Read these off the grid that follows. Indices start at 0.
1) The entry directly below the centre entry?
2) The entry in row 1 and column 0?
3) The entry in the bottom-right corner?
4) The entry at row 0, column 0?
5) The largest entry?
6) The entry at row 2, column 0?
7) The entry at the centre?
8) The entry just right of the largest entry?
[[132 121 103 128 129 126 135 111 140 127 124 126 116]
 [124 129 133 128 136 107 132 111 126 127 114 141 121]
 [134 116 102 124 132 133 138 117 134 125 131 119 122]
 [122 136 130 137 126 108 130 106 135 129 111 144 119]
 [126 144 135 139 112 148 121 143 135 132 132 126 130]
 [121 149 138 139 115 122 123 118 139 132 117 144 121]
 [119 144 139 144 115 122 122 121 137 131 114 142 121]
 [134 119 108 124 126 149 130 140 131 126 139 109 131]
 [129 128 106 136 123 129 134 107 142 128 122 127 116]
 [133 124 101 130 120 148 130 132 137 128 136 117 125]
 [130 125 104 133 124 130 134 109 141 128 124 126 115]
 [122 143 130 142 118 116 126 110 141 131 116 140 118]
 [128 135 142 130 120 141 118 154 125 130 137 122 138]]
1) 130
2) 124
3) 138
4) 132
5) 154
6) 134
7) 122
8) 125

Read these off the array that follows. Counting starts at 0.
1) Read off the entry directly below the largest entry.
2) Read off the entry directly above the smallest entry.
3) Read off the top-left entry.
4) Read off the entry in row 1 and column 1.
5) Read off the entry at row 2, column 2.
6) Read off the entry just right of the largest entry.
7) Read off the entry at row 2, column 0.
8) Read off the entry in row 1 and column 0.
[[136 134 122 122 149 120 126 133 122]
 [143 126 132 124 113 115 123 120 128]
 [133 117 115 123 128 114 119 136 135]
 [144 136 133 135 142 133 130 127 139]
 [126 125 124 124 112 126 128 137 109]
 [104 127 136 134 132 131 127 132 130]
 [132 130 141 127 136 108 127 123 135]
 [129 130 127 122 130 113 121 139 111]
 [122 130 130 133 115 141 110 124 128]
 [144 135 139 125 133 118 132 115 132]]
1) 113
2) 126
3) 136
4) 126
5) 115
6) 120
7) 133
8) 143

[[135 127 119 131 127 133 129 138 128]
 [130 127 132 130 130 131 133 129 126]
 [128 124 124 129 127 123 127 122 133]
 [126 132 125 127 128 129 127 126 107]]
Counting starts at 0.
Which number is the bottom-right entry? 107
The entry at row 1, column 1 -> 127
Which number is the entry at row 0, column 0? 135
The bottom-left entry: 126
The entry in row 0 and column 1 is 127
The entry in row 2 and column 0 -> 128
Which number is the entry just left of the smallest entry? 126
Which number is the entry in row 0 and column 2? 119
Which number is the entry just right of 119? 131

Questions about the row below.
1) Find the last entry.
2) Find the fifth entry.
3) Find the third entry from the right.
[116 110 143 131 138 154]
1) 154
2) 138
3) 131

M =
[[129 117 128 132 122 120 112 132 132 137 120 122  98]
 [ 99 122 117 104 106 126 112 132 152 147 130 135 125]]
The first entry of the smallest entry's row -> 129
What is the bottom-right entry? 125
The first entry on the diagonal from the top-right corner: 98
The first entry in the row that holds the largest entry: 99
What is the 2nd entry, reading row by row? 117
What is the third entry in reading order? 128
What is the third entry from the end, reading row by row? 130
The second largest entry -> 147
The entry directly above the largest entry: 132

W =
[[144 112 149 111 132]
 [128 128 128 128 128]
 [128 128 128 128 128]
 [131 121 136 122 130]
 [142 128 139 140 140]
 [135 117 144 118 132]]
Rows and columns are numbered from 0.
Which number is the entry in the bottom-left corner?
A: 135
Which number is the entry in the top-right corner?
A: 132
The bottom entry of the column that holds the largest entry is 144
Which number is the entry just right of 136?
A: 122
The entry in row 0 and column 2 is 149
The entry just right of the largest entry -> 111
Which number is the entry in row 2 and column 0?
A: 128
The entry in row 1 and column 2 is 128
Which number is the entry in the bottom-right corner?
A: 132
The top-left entry: 144
Which number is the entry at row 0, column 1?
A: 112
The entry directly above 117 -> 128

Questions about the table below. Rows and columns are numbered from 0.
1) Read off the top entry of the column that holds the largest entry.
2) Read off the entry at row 0, column 0.
3) Read off the entry just left of 129.
4) Read off the bottom-left entry.
[[116 142 130 139 144 114 123]
 [141 109 158 129 107 104 105]]
1) 130
2) 116
3) 158
4) 141

arr =
[[140 149 141 133 129]
 [131 144 122 137 135]
 [131 129 131 121 128]
 [127 135 119 147 127]
 [158 138 124 135 131]
 [104 129 110 105 135]
 [129 120 140 130 128]]
The smallest entry -> 104
The entry directly above 138 is 135
Report the bottom entry of the column that holds the smallest entry.
Answer: 129
The top entry of the column that holds the smallest entry: 140
The last entry, reading row by row is 128
Report the last entry in the row that holds the smallest entry.
Answer: 135
Report the entry directly above 110.
Answer: 124
The fourth-last entry, reading row by row -> 120
The entry just right of 158 -> 138
Report the first entry in the row that holds the largest entry.
Answer: 158
Report the entry directly below 137.
Answer: 121
The third smallest entry: 110
Report the second entry on the main diagonal.
Answer: 144
The entry in the top-right corner: 129

Questions about the table below.
1) Find the 2nd entry on the diagonal from the top-right corner.
2) Find the entry just right of the centre entry.
3) Find the entry just left of the centre entry.
4) Find the entry in the bottom-right corner.
5) Find the 2nd-last entry, reading row by row.
6) Find the entry just left of the smallest entry.
7) Find the first entry on the diagonal from the top-right corner.
8) Find the entry in the top-left corner.
[[127 114 136 128 131 123 133 127 140 114 130 138 122]
 [127 126 128 131 125 128 124 125 131 125 130 128 126]
 [127 131 124 126 134 106 133 113 144 114 130 125 122]
 [132 137 138 131 131 137 136 123 127 125 125 128 138]
 [124 126 130 131 131 123 133 125 127 125 129 128 130]
 [129 129 136 116 119 137 130 119 140 144 136 112 103]
 [129 126 130 131 122 128 130 127 131 129 130 128 126]
 [143 114 128 136 113 132 148 125 144 137 136 122 122]
 [124 126 130 128 128 123 130 125 127 129 130 128 126]
 [127 126 128 126 128 128 124 127 122 133 124 128 130]
 [121 126 130 136 134 119 133 129 118 121 127 135 138]
 [127 123 130 131 125 128 127 125 131 125 130 128 130]
 [127 126 128 126 131 123 127 125 127 129 125 128 126]]
1) 128
2) 127
3) 128
4) 126
5) 128
6) 112
7) 122
8) 127

Read these off the row that follows.
1) Which number is the entry at the centre?
2) Which number is the smallest entry?
3) Which number is the 1st entry from the left?
[146 100 153 156 109]
1) 153
2) 100
3) 146
